Below are the code and all the weights of a small trained network. Each question names an input and a class and asks about switching units off, where a switched-off unit gives its printed mean instead of its output.

import numpy as np


def w(rows, s, z=0):
    codes = np.array(rows[::2]) - 128.0
    scale = np.full(codes.shape[1], s)
    scale[-1] = z or s
    return codes * scale


def norm(h):
    return h / np.sqrt((h * h).mean(-1, keepdims=True) + 1e-5)


def f(y):
    return y / 2 * (1 + np.tanh(0.7978845608 * (y + 0.044715 * y**3)))


def log_softmax(a):
    a = a - a.max(-1, keepdims=True)
    return a - np.log(np.exp(a).sum(-1, keepdims=True))


def net(x, mask):
    res = np.array(x, float).reshape(1, 7) / 4 @ E
    u = 0
    for l in range(3):
        y = f(norm(res) @ A[l][:, :-1].T + A[l][:, -1])
        res = res + np.where(mask[u : u + 4], y, B[l][:, -1]) @ B[l][:, :-1]
        u += 4
    return log_softmax(norm(res)[-1] @ U[:, :-1].T + U[:, -1])


A, B = {}, {}
E = w([
[185,255,152,132,130,26,80,22,128,112,219,108],'x0',
[129,121,133,128,135,138,124,127,126,129,147,123],'x1',
[133,95,128,123,143,120,132,119,161,109,140,143],'x2',
[131,129,119,136,124,132,119,131,133,131,131,125],'x3',
[122,126,133,109,141,138,124,124,113,113,141,124],'x4',
[122,74,133,121,56,97,77,139,56,194,166,253],'x5',
[209,119,255,172,36,141,90,110,128,23,121,103],'x6',
],0.0099)
A[0] = w([
[143,193,17,109,160,43,149,53,134,169,219,97,17],'L0N0',
[42,80,98,162,159,134,163,126,86,158,123,178,82],'L0N1',
[157,141,131,128,120,4,37,93,72,195,241,191,2],'L0N2',
[168,122,197,133,64,183,159,118,175,56,86,2,20],'L0N3',
],0.0047,0.0064)
B[0] = w([
[59,58,92,195,145,75,149,120,51,137,121,131,237],'L0N0',
[255,184,146,83,142,139,123,115,101,183,136,116,203],'L0N1',
[81,229,80,50,64,152,183,126,219,120,121,172,245],'L0N2',
[166,91,138,139,178,102,63,184,121,153,29,182,252],'L0N3',
],0.0099,0.0027)
A[1] = w([
[196,195,179,124,99,115,113,80,171,98,155,119,19],'L1N0',
[83,73,177,137,4,125,146,108,99,91,140,150,3],'L1N1',
[92,183,114,135,165,98,109,97,148,133,156,120,54],'L1N2',
[129,137,137,166,176,55,103,84,110,118,140,54,10],'L1N3',
],0.011,0.0061)
B[1] = w([
[67,97,186,78,101,84,10,129,118,172,68,126,254],'L1N0',
[213,132,135,177,69,162,88,131,90,147,202,175,223],'L1N1',
[152,120,150,193,139,144,245,145,79,81,204,151,217],'L1N2',
[187,168,99,223,221,98,129,103,76,147,112,124,223],'L1N3',
],0.013,0.005)
A[2] = w([
[75,76,177,194,151,68,121,116,73,142,122,46,105],'L2N0',
[189,109,121,80,92,118,75,182,86,199,130,144,82],'L2N1',
[245,123,213,194,73,189,151,175,116,5,104,106,2],'L2N2',
[122,165,82,112,204,171,239,138,150,150,135,3,26],'L2N3',
],0.0082,0.003)
B[2] = w([
[164,73,106,79,222,144,140,127,178,104,56,46,191],'L2N0',
[176,52,145,111,238,153,152,107,130,92,143,136,251],'L2N1',
[27,183,101,191,85,122,245,125,118,145,178,22,254],'L2N2',
[186,180,122,143,57,168,53,151,224,50,122,180,240],'L2N3',
],0.011,0.006)
U = w([
[171,135,60,69,106,223,96,190,242,78,75,172,172],'0',
[4,125,165,156,87,162,196,187,172,68,66,3,65],'1',
[150,29,103,24,230,173,143,157,90,190,127,210,254],'2',
[189,62,158,192,56,222,176,160,66,143,209,139,204],'3',
[182,204,53,177,230,80,187,91,140,65,145,120,117],'4',
[154,122,192,116,182,54,37,84,112,109,18,29,71],'5',
[52,188,37,48,79,56,197,76,75,210,209,211,57],'6',
[149,138,238,77,23,67,13,76,76,123,159,182,43],'7',
],0.016,0.0018)

Each question gives the input, the list of numbers given to net, and the class t.
The units are the neurons (one row each of A and B). Each row of codes is followed by its name. A weight is (code - 128) times the scale printed after its matrix; where a second scale follows, it is the last column's (A, B and U).
mask holds one flag per neuron, layer by layer. A switched-off neuron (its flag False) gives its mean, the last column of its row in B, instead of its output. The means were averaged over made-up inputs and are rounded, as every weight is.
A unit's drop is (log p(t) with every unit on - log p(t) with that unit switched off) / (log p(t) with every unit on - log p(t) with every unit switched off).
unit that matters most: the unit with the biggest drop
top k neurons: the k neurons with the biggest drops, biggest first
top k neurons in layer l: the k neurons of layer l with the biggest drops, biggest first
drop of u: that unit's drop, to one decimal
input [-3,7,-8,6,-5,-4,-7], class 0: unit that matters most -> L2N3
input [-5,-6,5,8,-8,-1,8], class 1: top 2 neurons -> L2N2, L0N3
input [-3,3,1,-2,-7,0,0], class 0: top 4 neurons -> L1N1, L1N0, L0N3, L1N2
input [0,-1,2,-1,-4,-2,7], class 1: top 4 neurons -> L2N2, L0N3, L0N1, L0N2
input [1,2,3,-5,-3,-8,1], class 5: top 2 neurons -> L1N2, L0N0
input [-1,4,6,-2,-6,-6,0], class 0: top 4 neurons -> L1N1, L2N3, L1N2, L1N0
input [1,6,7,2,2,-8,4], class 5: top 2 neurons -> L1N0, L1N2
input [0,1,0,-1,-4,1,-3], class 2: top 2 neurons -> L1N3, L0N1
input [1,-8,-3,-4,-3,-4,3], class 5: top 3 neurons -> L1N2, L0N0, L1N1
input [-6,-5,-2,8,0,4,0], class 2: top 4 neurons -> L1N2, L0N1, L2N1, L2N2
input [-3,2,-7,-2,5,0,-7], class 0: top 4 neurons -> L2N3, L1N0, L1N1, L0N3
input [8,-8,8,-3,4,1,-3], class 6: top 2 neurons -> L0N2, L2N1
input [8,7,7,6,3,-1,6], class 5: top 3 neurons in layer 1 -> L1N0, L1N3, L1N1
input [6,-4,8,0,-5,-1,6], class 5: top 2 neurons -> L1N0, L2N0
input [1,-6,-5,6,-7,-4,3], class 5: unit that matters most -> L1N2
input [1,-8,-3,0,-8,3,0], class 6: top 2 neurons -> L0N2, L2N3
input [8,-6,1,-1,-1,4,0], class 6: top 2 neurons in layer 0 -> L0N2, L0N0
input [5,-3,6,-7,8,4,-1], class 6: drop of L0N2 -> 0.3
input [-2,-7,2,1,6,-8,-6], class 0: drop of L2N3 -> 0.4
input [0,-5,-1,-1,0,-1,-4], class 0: drop of L2N3 -> 0.9
input [0,5,-5,-1,-3,-4,2], class 1: unit that matters most -> L0N3
